Below is a small trained network, with its code and all its weights. Each question gives an input and a class and asks what happens when units are switched off, that is, made to give their printed mean instead of their output.

import numpy as np


def w(rows, s, z=0):
    codes = np.array(rows[::2]) - 128.0
    scale = np.full(codes.shape[1], s)
    scale[-1] = z or s
    return codes * scale


def f(y):
    return np.maximum(y, 0)


def log_softmax(a):
    a = a - a.max(-1, keepdims=True)
    return a - np.log(np.exp(a).sum(-1, keepdims=True))


def net(x, mask):
    res = np.array(x, float).reshape(1, 6) / 4 @ E
    y = f(res @ A[0][:, :-1].T + A[0][:, -1])
    res = res + np.where(mask, y, B[0][:, -1]) @ B[0][:, :-1]
    return log_softmax(res[-1] @ U[:, :-1].T + U[:, -1])


A, B = {}, {}
E = w([
[255,139,74,116,110],'x0',
[107,19,208,106,105],'x1',
[110,121,87,80,95],'x2',
[114,128,84,92,91],'x3',
[100,81,133,218,176],'x4',
[118,113,74,193,15],'x5',
],0.0057)
A[0] = w([
[117,54,137,165,46,253],'N0',
[255,179,130,29,106,170],'N1',
[171,84,92,186,30,169],'N2',
[121,157,172,148,148,118],'N3',
[40,70,164,90,67,187],'N4',
[157,229,105,98,133,249],'N5',
[109,175,148,164,200,253],'N6',
[126,58,204,163,225,240],'N7',
[92,136,141,123,128,171],'N8',
[191,91,90,160,26,211],'N9',
[54,92,175,109,157,196],'N10',
[90,240,49,138,134,228],'N11',
[159,136,156,152,203,196],'N12',
[62,94,148,108,128,128],'N13',
[145,115,162,150,205,153],'N14',
[191,143,95,78,75,216],'N15',
],0.0099,0.0018)
B[0] = w([
[84,102,65,160,97,231],'N0',
[206,44,166,49,129,251],'N1',
[142,115,80,209,79,229],'N2',
[133,134,122,136,163,161],'N3',
[50,87,95,77,107,226],'N4',
[159,192,167,80,93,235],'N5',
[129,179,148,152,186,217],'N6',
[111,132,137,175,254,253],'N7',
[105,137,119,113,132,162],'N8',
[172,88,88,193,83,235],'N9',
[62,106,125,95,167,215],'N10',
[112,239,141,115,76,250],'N11',
[161,116,161,156,180,198],'N12',
[77,116,133,86,129,184],'N13',
[146,131,154,157,196,193],'N14',
[182,72,150,115,100,221],'N15',
],0.024,0.0058)
U = w([
[6,54,89,51,156,119],'0',
[154,234,152,97,93,62],'1',
[250,60,191,28,103,253],'2',
[142,133,184,170,253,49],'3',
[152,60,46,197,81,125],'4',
],0.0063,0.00048)

Each question gives the input, the list of numbers given to net, and the class t.
The units are the neurons (one row each of A and B). Each row of codes is followed by its name. A weight is (code - 128) times the scale printed after its matrix; where a second scale follows, it is the last column's (A, B and U).
mask holds one flag per neuron, in row order. A switched-off neuron (its flag False) gives its mean, the last column of its row in B, instead of its output. The means were averaged over made-up inputs and are rounded, as every weight is.
A unit's drop is (log p(t) with every unit on - log p(t) with that unit switched off) / (log p(t) with every unit on - log p(t) with every unit switched off).
The circuit of an input: a set's keep is (log p(t) with only the set's units on - log p(t) with every unit switched off) / (log p(t) with every unit on - log p(t) with every unit switched off). Starting from the 12 units with the biggest drops (on a tie, the unit counted first), units are removed one at a time, each time the one whose removal leaves the highest keep (on an exact tie, the one counted first), for as long as the keep stays at least 0.8.
units of the circuit, in order: the units of the circuit, biggest drop first
k most important neurons: the k neurons with the biggest drops, biggest first
drop of u: that unit's drop, to one decimal
input [8,-7,3,-5,-1,5], class 2: units of the circuit, in order => N1
input [-8,-7,0,-7,-3,0], class 1: 2 most important neurons => N11; N7
input [2,-2,4,2,6,-1], class 1: 2 most important neurons => N7; N1
input [-5,3,6,-1,-8,8], class 4: 2 most important neurons => N9; N2
input [-8,-5,7,2,-6,-5], class 1: 2 most important neurons => N11; N5
input [4,1,6,2,4,-1], class 4: 2 most important neurons => N5; N1
input [-3,-8,0,3,-3,-7], class 1: drop of N11 => 0.5
input [1,-7,4,4,7,-3], class 1: drop of N11 => 0.1
input [-5,7,0,-5,7,2], class 0: drop of N15 => 0.0
input [3,-8,-1,0,-6,6], class 2: 2 most important neurons => N1; N15
